Look-ups in named tables: a row name and a column name give one cell, copied from the table.

pep.tsv
	gumov	ponike	pivu	tukudin	mapori
faba	-74	399	415	12	154
nararun	-174	410	392	414	72
rol	-301	137	402	-120	-93
favidi	27	320	405	122	210
zafas	311	455	409	0	318
sesab	8	474	404	173	162
zolagam	132	63	395	-176	-60
sir	92	440	406	190	340
daduz	582	376	416	296	329
big	-58	328	414	5	58
zaf	-126	338	406	144	67
nim	-509	149	389	25	-368
zivud	-119	463	401	328	92

sesab, gumov -> 8
zafas, tukudin -> 0
zivud, pivu -> 401
zolagam, ponike -> 63
daduz, tukudin -> 296
nararun, mapori -> 72
daduz, pivu -> 416
sir, gumov -> 92
faba, ponike -> 399
nim, mapori -> -368
zolagam, gumov -> 132
big, pivu -> 414
sir, tukudin -> 190
zaf, tukudin -> 144

dob =
        dezam  levudu  nisotam  topigu  ranaze
susos     368     -22     -760     309     665
venibu    247      17      707     198       1
tomor     162     120      701      15    -102

What is the nisotam of tomor in dob? 701
What is the dezam of tomor in dob? 162
What is the ranaze of tomor in dob? -102
What is the dezam of susos in dob? 368
What is the topigu of susos in dob? 309
What is the levudu of tomor in dob? 120
What is the nisotam of susos in dob? -760
What is the topigu of tomor in dob? 15
What is the ranaze of venibu in dob? 1
What is the nisotam of venibu in dob? 707
What is the topigu of venibu in dob? 198
What is the dezam of venibu in dob? 247
What is the levudu of venibu in dob? 17
What is the levudu of susos in dob? -22
What is the ranaze of susos in dob? 665

nas:
         bogu  gase  dulabo  suse  rarali  tuferu  bap
nuz       131   112      95   116     118     112  119
gomi       95   115      95   140     119     144   89
felilig   119   160     121    95      67     107  120
nam       125   118     152    78     109     103  133
mase       99    36      68   144     222     173   68
piribek   110    91      76   116     127     140   97
vevagu    123   150      99   111      42     101  136

What is the bogu of vevagu in nas? 123
What is the gase of piribek in nas? 91
What is the bap of nam in nas? 133
What is the bogu of nam in nas? 125
What is the tuferu of nam in nas? 103
What is the rarali of piribek in nas? 127
What is the dulabo of felilig in nas? 121
What is the gase of vevagu in nas? 150
What is the rarali of vevagu in nas? 42
What is the tuferu of vevagu in nas? 101
What is the dulabo of nuz in nas? 95
What is the dulabo of nam in nas? 152
What is the rarali of nam in nas? 109
What is the bap of mase in nas? 68

ler.csv
,vil,lanev,pem,fuleno,gak,suf
sed,52,59,46,38,91,51
kal,66,15,52,7,31,6
kuvabor,92,77,80,65,54,68
zosiku,86,69,83,72,63,67
fevil,70,72,71,60,78,68
viv,68,67,70,68,66,71
kir,75,66,47,80,87,93

What is the vil of viv in ler? 68
What is the gak of kuvabor in ler? 54
What is the vil of kir in ler? 75
What is the suf of viv in ler? 71
What is the fuleno of viv in ler? 68
What is the gak of fevil in ler? 78
What is the fuleno of kuvabor in ler? 65
What is the suf of fevil in ler? 68
What is the pem of kal in ler? 52
What is the lanev of zosiku in ler? 69
What is the vil of kal in ler? 66
What is the suf of kal in ler? 6
What is the suf of zosiku in ler? 67
What is the gak of kal in ler? 31
What is the pem of kuvabor in ler? 80

fupi =
         gar  bolo  vizotu  nis  bes  nem  sada  rozos  gaf  zam
tiza     5.7   5.6     4.5  6.3  4.9  4.3   4.3    5.1  5.2  7.5
sulitik  5.3   5.4     5.9  6.1  5.6  5.6   5.4    4.7  5.2  4.8
rodob    4.7   5.3     6.1  6.1  4.9  5.9   6.0    5.3  4.8  6.0
tabi     2.4   6.6     7.6  4.7  5.4  7.3   7.6    5.5  4.0  5.7
vuris    4.7   6.2     5.3  5.6  5.5  5.0   4.7    5.3  5.1  6.2
zaga     5.7   5.4     4.8  6.1  6.2  4.5   3.9    4.7  5.6  5.3
pip      5.3   5.0     6.3  6.4  5.1  6.0   5.9    4.6  5.2  4.1
fep      3.8   6.6     6.4  5.1  5.4  5.9   5.9    5.4  4.6  6.1

What is the bes of rodob in fupi? 4.9
What is the sada of tabi in fupi? 7.6
What is the zam of pip in fupi? 4.1
What is the gaf of vuris in fupi? 5.1
What is the gar of zaga in fupi? 5.7
What is the gar of vuris in fupi? 4.7
What is the gaf of pip in fupi? 5.2
What is the nis of fep in fupi? 5.1
What is the bolo of fep in fupi? 6.6
What is the zam of fep in fupi? 6.1
What is the bes of tiza in fupi? 4.9
What is the bolo of rodob in fupi? 5.3
What is the rozos of rodob in fupi? 5.3
What is the gar of sulitik in fupi? 5.3

komil
|  | dadu | rufa | mege | pib | lafa | vimam | savita | mati | fuvi | burobo |
|---|---|---|---|---|---|---|---|---|---|---|
| pak | 56042 | 69239 | 56625 | 58706 | 52358 | 62199 | 51583 | 51801 | 43868 | 54206 |
| mufupa | 60605 | 46047 | 50112 | 64465 | 68799 | 31765 | 47540 | 71018 | 66157 | 19034 |
| kudubo | 47998 | 56211 | 71959 | 55846 | 67627 | 59857 | 77434 | 54947 | 69286 | 66554 |
| pasuvam | 68388 | 64307 | 59059 | 45948 | 49011 | 57462 | 51904 | 41934 | 45624 | 55074 |
| dal | 67986 | 64556 | 52689 | 73395 | 68073 | 53934 | 49657 | 78780 | 71329 | 48070 |
| guponod | 44683 | 45438 | 47490 | 65038 | 55642 | 59854 | 53557 | 67269 | 58755 | 58995 |

What is the rufa of pak in komil?
69239
What is the mege of dal in komil?
52689
What is the burobo of kudubo in komil?
66554
What is the pib of mufupa in komil?
64465
What is the vimam of pak in komil?
62199
What is the mati of pasuvam in komil?
41934
What is the rufa of kudubo in komil?
56211
What is the mati of guponod in komil?
67269

